Below are the code and all the weights of a small trained network. Each question names an input and a target symbol and asks about switching units off, where a switched-off unit gives its printed mean instead of its output.

import numpy as np


def w(rows, s, z=0):
    codes = np.array(rows[::2]) - 128.0
    scale = np.full(codes.shape[1], s)
    scale[-1] = z or s
    return codes * scale


def f(y):
    return y / 2 * (1 + np.tanh(0.7978845608 * (y + 0.044715 * y**3)))


def softmax(a):
    e = np.exp(a - a.max(-1, keepdims=True))
    return e / e.sum(-1, keepdims=True)


def log_softmax(a):
    a = a - a.max(-1, keepdims=True)
    return a - np.log(np.exp(a).sum(-1, keepdims=True))


def net(x, mask):
    ids = ['εθλμξστφ'.index(c) for c in x.split()]
    T = len(ids)
    res = E[ids] + P[:T]
    u = 0
    for l in range(2):
        q, k, v = (res @ M[l].T for M in (Q, K, V))
        z = softmax(np.where(np.tri(T) > 0, q @ k.T / 4**0.5, -1e9)) @ v
        res = res + np.where(mask[u], z, O[l][:, -1]) @ O[l][:, :-1]
        u += 1
        y = f(res @ A[l][:, :-1].T + A[l][:, -1])
        res = res + np.where(mask[u : u + 4], y, B[l][:, -1]) @ B[l][:, :-1]
        u += 4
    return log_softmax(res[-1] @ U[:, :-1].T + U[:, -1])


Q, K, V, O, A, B = {}, {}, {}, {}, {}, {}
E = w([
[177,90,160,84,166],'ε',
[69,118,191,152,165],'θ',
[223,221,170,160,203],'λ',
[174,106,151,77,173],'μ',
[124,148,33,196,65],'ξ',
[128,224,123,69,73],'σ',
[97,2,170,182,30],'τ',
[94,201,85,77,78],'φ',
],0.0088)
P = w([
[216,168,73,132,135],'0',
[94,164,181,15,205],'1',
[205,172,219,185,58],'2',
[58,226,206,94,179],'3',
[205,172,227,193,82],'4',
[40,163,148,76,153],'5',
[230,131,203,138,76],'6',
[12,108,110,71,152],'7',
[211,147,189,231,110],'8',
[34,170,112,147,186],'9',
[253,134,167,122,99],'10',
],0.0048)
Q[0] = w([
[249,246,254,87,12],'0.h1',
[100,50,238,160,23],'0.h1',
[132,159,123,72,211],'0.h1',
[214,194,155,229,218],'0.h1',
],0.0047)
K[0] = w([
[33,63,247,182,35],'0.h1',
[185,124,253,222,150],'0.h1',
[86,215,161,86,149],'0.h1',
[51,112,58,112,138],'0.h1',
],0.0059)
V[0] = w([
[71,200,139,105,173],'0.h1',
[160,107,78,215,230],'0.h1',
[62,161,108,2,101],'0.h1',
[207,66,175,131,233],'0.h1',
],0.0063)
O[0] = w([
[57,63,95,114,154,246],'0.h1',
[188,81,173,145,66,16],'0.h1',
[56,128,1,132,238,109],'0.h1',
[186,56,201,125,189,143],'0.h1',
],0.0069,0.0011)
A[0] = w([
[231,205,88,254,61,139],'0.n1',
[76,4,160,197,74,239],'0.n2',
[190,196,82,179,45,130],'0.n3',
[59,193,196,156,140,254],'0.n4',
],0.0055,0.0021)
B[0] = w([
[216,167,81,113,26,251],'0.n1',
[2,64,155,183,91,160],'0.n2',
[190,160,30,134,80,190],'0.n3',
[33,158,116,70,154,253],'0.n4',
],0.0061,0.0027)
Q[1] = w([
[152,213,191,121,144],'1.h1',
[128,73,178,191,120],'1.h1',
[76,157,142,50,253],'1.h1',
[105,185,134,95,122],'1.h1',
],0.0063)
K[1] = w([
[51,7,194,192,150],'1.h1',
[108,145,199,100,121],'1.h1',
[132,74,62,154,45],'1.h1',
[137,85,174,253,99],'1.h1',
],0.0053)
V[1] = w([
[88,31,169,196,113],'1.h1',
[137,88,71,205,254],'1.h1',
[236,191,176,60,188],'1.h1',
[193,163,178,12,191],'1.h1',
],0.0058)
O[1] = w([
[2,44,239,169,161,21],'1.h1',
[199,90,230,100,99,4],'1.h1',
[171,116,82,106,189,252],'1.h1',
[163,152,78,138,228,203],'1.h1',
],0.0069,0.003)
A[1] = w([
[51,3,83,167,149,148],'1.n1',
[146,83,200,238,131,253],'1.n2',
[86,149,144,94,206,153],'1.n3',
[229,245,152,217,139,2],'1.n4',
],0.0057,0.0025)
B[1] = w([
[18,158,101,50,109,139],'1.n1',
[97,113,245,104,31,150],'1.n2',
[113,154,72,181,180,169],'1.n3',
[133,67,146,3,31,253],'1.n4',
],0.0069,0.005)
U = w([
[210,67,181,213,213,176],'ε',
[35,96,198,137,154,251],'θ',
[208,85,183,37,74,2],'λ',
[197,89,203,164,254,191],'μ',
[191,103,50,225,76,25],'ξ',
[91,179,65,127,135,211],'σ',
[162,73,202,200,29,12],'τ',
[109,203,62,158,187,128],'φ',
],0.0067,0.0033)

Each question gives the input, a string of symbols that net reads in full, and the target symbol t.
The units are the heads (4 rows each of Q, K, V and O) and the neurons (one row each of A and B). Each row of codes is followed by its name. A weight is (code - 128) times the scale printed after its matrix; where a second scale follows, it is the last column's (O, A, B and U).
mask holds one flag per unit, layer by layer, with each layer's heads first. A switched-off unit (its flag False) gives its mean, the last column of its rows in O or B, instead of its output. The means were averaged over made-up inputs and are rounded, as every weight is.
A unit's drop is (log p(t) with every unit on - log p(t) with that unit switched off) / (log p(t) with every unit on - log p(t) with every unit switched off).
The circuit of an input: a set's keep is (log p(t) with only the set's units on - log p(t) with every unit switched off) / (log p(t) with every unit on - log p(t) with every unit switched off). Starting from all 10 units, units are removed one at a time, each time the one whose removal leaves the highest keep (on an exact tie, the one counted first), for as long as the keep stays at least 0.8.
circuit, biggest first: the units of the circuit, biggest drop first
top k neurons: the k neurons with the biggest drops, biggest first
top k neurons in layer l: the k neurons of layer l with the biggest drops, biggest first
drop of u: that unit's drop, to one decimal
input λ λ σ σ θ λ ξ τ σ σ, target θ: top 2 neurons => [0.n2, 0.n1]
input λ σ τ ε λ ε θ θ λ λ λ, target λ: circuit, biggest first => [1.n4, 0.n1]
input λ λ λ λ λ λ, target μ: circuit, biggest first => [0.h1, 1.h1]
input τ λ ξ τ τ μ, target θ: top neuron in layer 0 => [0.n2]
input τ λ σ λ λ λ τ τ λ, target τ: top 2 neurons => [0.n2, 1.n2]
input λ ε ξ σ λ μ ε λ λ λ λ, target λ: circuit, biggest first => [1.n4, 0.n1, 1.h1]
input λ λ ε θ λ λ, target μ: circuit, biggest first => [0.h1, 1.h1, 0.n1]
input λ θ λ τ λ λ λ λ λ τ, target θ: top 3 neurons in layer 1 => [1.n1, 1.n2, 1.n4]
input φ θ τ, target τ: circuit, biggest first => [0.h1, 1.h1, 1.n2, 0.n2]
input λ λ τ σ σ μ τ σ, target θ: circuit, biggest first => [1.h1, 0.n2]
input ε λ λ θ θ, target θ: top 2 neurons in layer 1 => [1.n2, 1.n1]
input λ λ λ ε, target μ: circuit, biggest first => [0.h1, 1.h1, 1.n4]
input μ λ σ λ θ τ, target θ: top 2 neurons => [0.n2, 1.n1]
input σ τ λ τ ε λ, target θ: top 2 neurons => [0.n2, 0.n1]
input τ λ λ τ λ, target τ: top 2 neurons in layer 0 => [0.n2, 0.n1]
input σ σ σ θ, target φ: top neuron in layer 1 => [1.n4]
input λ τ τ θ, target θ: drop of 1.h1 => 0.9
input λ σ λ τ λ λ λ λ λ ε, target μ: drop of 1.h1 => 0.2
input ξ θ τ, target τ: drop of 0.n2 => 0.1
input λ τ λ λ τ λ, target θ: top neuron in layer 1 => [1.n2]
